Below is a small trained network, with its code and all its weights. Each question gives an input and a class and asks what happens when units are switched off, that is, made to give their printed mean instead of their output.

import numpy as np


def w(rows, s, z=0):
    codes = np.array(rows[::2]) - 128.0
    scale = np.full(codes.shape[1], s)
    scale[-1] = z or s
    return codes * scale


def f(y):
    return y / 2 * (1 + np.tanh(0.7978845608 * (y + 0.044715 * y**3)))


def log_softmax(a):
    a = a - a.max(-1, keepdims=True)
    return a - np.log(np.exp(a).sum(-1, keepdims=True))


def net(x, mask):
    res = np.array(x, float).reshape(1, 4) / 4 @ E
    y = f(res @ A[0][:, :-1].T + A[0][:, -1])
    res = res + np.where(mask, y, B[0][:, -1]) @ B[0][:, :-1]
    return log_softmax(res[-1] @ U[:, :-1].T + U[:, -1])


A, B = {}, {}
E = w([
[112,192,60,30,121,117,187,190,203,105,221,18],'x0',
[118,194,154,154,189,169,206,161,247,231,119,182],'x1',
[99,164,73,239,217,202,105,99,145,179,179,24],'x2',
[198,158,209,190,93,78,2,121,161,125,229,95],'x3',
],0.009)
A[0] = w([
[144,255,156,142,195,154,127,108,206,185,123,147,225],'n1',
[101,72,150,105,148,130,140,109,105,106,104,234,194],'n2',
[204,169,228,143,99,30,100,188,166,149,188,195,138],'n3',
[199,163,215,128,101,120,41,133,118,110,217,121,92],'n4',
[44,114,88,171,185,237,188,162,84,159,85,151,175],'n5',
[124,99,59,72,131,123,146,145,82,71,171,34,254],'n6',
[110,138,83,58,100,107,185,186,140,126,87,143,223],'n7',
[152,82,90,223,166,135,73,68,63,169,59,149,135],'n8',
],0.0082,0.0053)
B[0] = w([
[94,131,107,151,129,153,142,107,168,209,217,72,246],'n1',
[222,106,130,115,70,39,98,123,116,109,173,126,202],'n2',
[213,135,154,35,2,116,91,124,128,162,184,118,220],'n3',
[130,57,123,99,101,83,129,68,111,89,106,181,214],'n4',
[154,78,47,76,87,152,180,89,186,75,88,152,243],'n5',
[143,208,74,125,130,94,44,44,175,150,130,67,221],'n6',
[119,58,39,78,150,83,159,27,211,57,82,186,215],'n7',
[144,94,105,174,133,186,67,62,144,43,95,172,222],'n8',
],0.0093,0.014)
U = w([
[39,132,70,136,221,191,243,142,181,162,154,112,62],'0',
[131,106,172,230,166,179,81,126,46,102,119,169,74],'1',
[46,238,52,167,225,168,186,217,127,172,187,42,23],'2',
[157,84,83,71,63,103,188,120,100,67,41,219,204],'3',
[108,99,122,128,157,71,88,105,1,130,46,131,15],'4',
[147,97,189,117,74,104,189,188,78,231,167,137,69],'5',
[155,164,70,136,98,109,76,90,134,161,176,71,249],'6',
[99,176,165,167,181,89,156,173,118,133,79,136,5],'7',
],0.0093,0.0028)

Each question gives the input, the list of numbers given to net, and the class t.
The units are the neurons (one row each of A and B). Each row of codes is followed by its name. A weight is (code - 128) times the scale printed after its matrix; where a second scale follows, it is the last column's (A, B and U).
mask holds one flag per neuron, in row order. A switched-off neuron (its flag False) gives its mean, the last column of its row in B, instead of its output. The means were averaged over made-up inputs and are rounded, as every weight is.
A unit's drop is (log p(t) with every unit on - log p(t) with that unit switched off) / (log p(t) with every unit on - log p(t) with every unit switched off).
The circuit of an input: a set's keep is (log p(t) with only the set's units on - log p(t) with every unit switched off) / (log p(t) with every unit on - log p(t) with every unit switched off). Starting from all 8 units, units are removed one at a time, each time the one whose removal leaves the highest keep (on an exact tie, the one counted first), for as long as the keep stays at least 0.8.
circuit, biggest first: the units of the circuit, biggest drop first
most important unit: the unit with the biggest drop
top k neurons: the k neurons with the biggest drops, biggest first
drop of u: that unit's drop, to one decimal
input [-3,-8,-3,-2], class 6: most important unit : n5
input [-7,-1,2,7], class 3: top 2 neurons : n4, n3
input [-7,-6,2,-1], class 1: circuit, biggest first : n7, n8
input [-5,3,6,2], class 0: circuit, biggest first : n3, n2
input [-8,4,2,1], class 1: circuit, biggest first : n8, n7
input [8,2,6,4], class 2: circuit, biggest first : n3, n2, n7
input [1,7,-2,5], class 5: circuit, biggest first : n6, n8, n7
input [-7,4,-3,4], class 6: top 4 neurons : n5, n7, n3, n8
input [-3,6,0,7], class 5: circuit, biggest first : n6, n7, n3
input [4,0,3,-6], class 0: top 4 neurons : n3, n2, n4, n8
input [4,5,-3,-3], class 0: top 3 neurons : n3, n4, n1
input [5,6,7,0], class 2: top 4 neurons : n7, n4, n1, n8
input [-8,2,5,7], class 1: top 2 neurons : n8, n6
input [0,3,4,2], class 0: most important unit : n6
input [-1,8,5,0], class 0: drop of n5 : 0.2
input [-7,8,7,3], class 0: drop of n3 : 0.0
input [-3,5,-5,5], class 5: drop of n6 : 0.1
